Below is a small trained network, with its code and all its weights. Each question gives an input and a class and asks what happens when units are switched off, that is, made to give their printed mean instead of their output.

import numpy as np


def w(rows, s, z=0):
    codes = np.array(rows[::2]) - 128.0
    scale = np.full(codes.shape[1], s)
    scale[-1] = z or s
    return codes * scale


def f(y):
    return y / 2 * (1 + np.tanh(0.7978845608 * (y + 0.044715 * y**3)))


def log_softmax(a):
    a = a - a.max(-1, keepdims=True)
    return a - np.log(np.exp(a).sum(-1, keepdims=True))


def net(x, mask):
    res = np.array(x, float).reshape(1, 3) / 4 @ E
    y = f(res @ A[0][:, :-1].T + A[0][:, -1])
    res = res + np.where(mask, y, B[0][:, -1]) @ B[0][:, :-1]
    return log_softmax(res[-1] @ U[:, :-1].T + U[:, -1])


A, B = {}, {}
E = w([
[6,106,156,99,45],'x0',
[69,90,84,79,218],'x1',
[88,151,38,208,115],'x2',
],0.011)
A[0] = w([
[119,168,139,121,123,251],'N1',
[10,87,119,105,75,107],'N2',
[166,78,210,100,127,93],'N3',
[178,174,180,200,23,86],'N4',
[72,103,51,61,214,133],'N5',
[57,76,179,128,88,103],'N6',
[178,84,198,43,150,110],'N7',
[113,180,82,214,99,112],'N8',
[153,127,129,142,150,79],'N9',
[152,181,128,149,66,111],'N10',
[98,105,12,177,128,100],'N11',
[117,130,51,175,117,108],'N12',
[153,118,133,153,150,84],'N13',
[220,128,110,172,243,104],'N14',
[63,59,91,103,228,71],'N15',
],0.013,0.017)
B[0] = w([
[105,112,113,246,176,254],'N1',
[150,123,65,132,80,217],'N2',
[109,179,143,48,138,156],'N3',
[212,60,176,57,146,188],'N4',
[176,84,182,119,166,224],'N5',
[126,144,36,115,57,180],'N6',
[42,193,143,74,152,183],'N7',
[95,174,154,53,153,189],'N8',
[158,176,140,30,69,126],'N9',
[159,110,160,97,139,159],'N10',
[97,181,144,59,158,193],'N11',
[83,183,135,82,147,172],'N12',
[129,133,127,5,70,127],'N13',
[140,131,22,150,21,216],'N14',
[206,95,195,48,108,189],'N15',
],0.015,0.016)
U = w([
[122,139,67,144,49,85],'0',
[179,76,214,114,164,203],'1',
[17,219,172,96,184,6],'2',
[65,100,138,252,208,227],'3',
],0.019,0.0019)

Each question gives the input, the list of numbers given to net, and the class t.
The units are the neurons (one row each of A and B). Each row of codes is followed by its name. A weight is (code - 128) times the scale printed after its matrix; where a second scale follows, it is the last column's (A, B and U).
mask holds one flag per neuron, in row order. A switched-off neuron (its flag False) gives its mean, the last column of its row in B, instead of its output. The means were averaged over made-up inputs and are rounded, as every weight is.
A unit's drop is (log p(t) with every unit on - log p(t) with that unit switched off) / (log p(t) with every unit on - log p(t) with every unit switched off).
The circuit of an input: a set's keep is (log p(t) with only the set's units on - log p(t) with every unit switched off) / (log p(t) with every unit on - log p(t) with every unit switched off). Starting from the 12 units with the biggest drops (on a tie, the unit counted first), units are removed one at a time, each time the one whose removal leaves the highest keep (on an exact tie, the one counted first), for as long as the keep stays at least 0.8.
units of the circuit, in order: the units of the circuit, biggest drop first
k most important neurons: the k neurons with the biggest drops, biggest first
drop of u: that unit's drop, to one decimal
input [-5,2,-5], class 0: units of the circuit, in order -> [N14]
input [6,6,3], class 0: 3 most important neurons -> [N2, N6, N4]
input [7,8,4], class 1: 2 most important neurons -> [N5, N15]
input [-5,-6,2], class 1: 3 most important neurons -> [N4, N2, N6]
input [0,-3,3], class 3: 3 most important neurons -> [N15, N5, N7]
input [-7,8,8], class 1: 3 most important neurons -> [N5, N15, N7]
input [6,-3,-8], class 2: 3 most important neurons -> [N7, N14, N3]
input [4,-2,-6], class 2: 2 most important neurons -> [N7, N14]
input [1,-6,-8], class 2: 2 most important neurons -> [N7, N3]
input [-6,-7,7], class 1: 2 most important neurons -> [N4, N7]
input [3,0,-1], class 3: 2 most important neurons -> [N14, N15]
input [4,6,5], class 1: 3 most important neurons -> [N5, N15, N14]
input [-7,0,-6], class 0: drop of N5 -> 0.0
input [-6,6,-8], class 2: units of the circuit, in order -> [N7]
input [-5,-1,-7], class 2: drop of N7 -> 1.2
input [5,-8,3], class 1: drop of N4 -> 1.1
